Below are the code and all the weights of a small trained network. Each question names an input and a class and asks about switching units off, where a switched-off unit gives its printed mean instead of its output.

import numpy as np


def w(rows, s, z=0):
    codes = np.array(rows[::2]) - 128.0
    scale = np.full(codes.shape[1], s)
    scale[-1] = z or s
    return codes * scale


def f(y):
    return y / 2 * (1 + np.tanh(0.7978845608 * (y + 0.044715 * y**3)))


def log_softmax(a):
    a = a - a.max(-1, keepdims=True)
    return a - np.log(np.exp(a).sum(-1, keepdims=True))


def net(x, mask):
    res = np.array(x, float).reshape(1, 8) / 4 @ E
    y = f(res @ A[0][:, :-1].T + A[0][:, -1])
    res = res + np.where(mask, y, B[0][:, -1]) @ B[0][:, :-1]
    return log_softmax(res[-1] @ U[:, :-1].T + U[:, -1])


A, B = {}, {}
E = w([
[158,143,168],'x0',
[231,110,79],'x1',
[110,50,179],'x2',
[154,1,16],'x3',
[95,101,82],'x4',
[180,119,142],'x5',
[125,197,31],'x6',
[82,150,157],'x7',
],0.0066)
A[0] = w([
[117,250,114,200],'N1',
[131,131,153,109],'N2',
[63,82,68,253],'N3',
[131,86,167,163],'N4',
[108,74,125,175],'N5',
[117,146,183,216],'N6',
[193,100,113,160],'N7',
[163,73,48,225],'N8',
[130,108,192,120],'N9',
],0.014,0.0049)
B[0] = w([
[16,198,250,225],'N1',
[138,105,184,134],'N2',
[77,122,73,217],'N3',
[254,51,7,168],'N4',
[124,93,47,172],'N5',
[130,53,213,201],'N6',
[200,139,26,190],'N7',
[85,177,68,255],'N8',
[240,47,212,170],'N9',
],0.0088,0.0096)
U = w([
[255,4,156,47],'0',
[34,71,78,253],'1',
[105,51,13,199],'2',
[201,193,11,125],'3',
[72,235,143,32],'4',
],0.0093,0.0029)

Each question gives the input, the list of numbers given to net, and the class t.
The units are the neurons (one row each of A and B). Each row of codes is followed by its name. A weight is (code - 128) times the scale printed after its matrix; where a second scale follows, it is the last column's (A, B and U).
mask holds one flag per neuron, in row order. A switched-off neuron (its flag False) gives its mean, the last column of its row in B, instead of its output. The means were averaged over made-up inputs and are rounded, as every weight is.
A unit's drop is (log p(t) with every unit on - log p(t) with that unit switched off) / (log p(t) with every unit on - log p(t) with every unit switched off).
The circuit of an input: a set's keep is (log p(t) with only the set's units on - log p(t) with every unit switched off) / (log p(t) with every unit on - log p(t) with every unit switched off). Starting from all 9 units, units are removed one at a time, each time the one whose removal leaves the highest keep (on an exact tie, the one counted first), for as long as the keep stays at least 0.8.
units of the circuit, in order: the units of the circuit, biggest drop first
top k neurons: the k neurons with the biggest drops, biggest first
drop when u is switched off: that unit's drop, to one decimal
input [-1,8,5,4,5,5,-7,8], class 2: units of the circuit, in order -> [N8; N5]
input [7,5,6,6,8,3,6,7], class 3: units of the circuit, in order -> [N6; N7]
input [7,-2,6,8,-3,8,0,1], class 3: units of the circuit, in order -> [N7; N6]
input [-2,8,3,4,-5,-8,-4,-1], class 3: units of the circuit, in order -> [N7; N6]
input [-5,2,-8,-2,-4,-6,7,-6], class 4: units of the circuit, in order -> [N1]
input [2,8,7,5,0,7,-7,-2], class 3: top 2 neurons -> [N8; N7]
input [-3,7,7,7,-3,0,2,-6], class 3: top 3 neurons -> [N7; N8; N6]
input [-3,8,-3,8,-1,6,2,2], class 3: top 2 neurons -> [N7; N8]
input [7,-1,-3,3,2,0,-3,7], class 0: units of the circuit, in order -> [N8; N1]
input [7,4,-7,-1,-5,2,-3,1], class 4: top 4 neurons -> [N1; N4; N9; N5]
input [-6,-5,4,5,5,-2,-3,8], class 2: units of the circuit, in order -> [N1; N5]
input [8,1,-1,-8,-3,3,-4,8], class 0: top 2 neurons -> [N9; N6]
input [2,0,-1,-4,7,-6,-6,-3], class 0: top 2 neurons -> [N8; N1]
input [-6,-1,-2,-3,-4,-4,8,-8], class 4: top neuron -> [N1]
input [-5,-8,-4,-5,-2,6,-7,7], class 0: top 2 neurons -> [N9; N6]
input [2,4,-5,2,1,3,-6,-1], class 3: top 2 neurons -> [N6; N7]
input [2,1,-7,-1,8,-1,8,7], class 4: drop when N1 is switched off -> 0.2
input [2,-4,-3,3,-5,8,3,1], class 4: drop when N2 is switched off -> 0.0
input [1,-2,3,-7,-6,-7,-4,-3], class 0: drop when N9 is switched off -> 0.1
input [-4,-2,-1,0,5,-8,-8,0], class 2: units of the circuit, in order -> [N1]
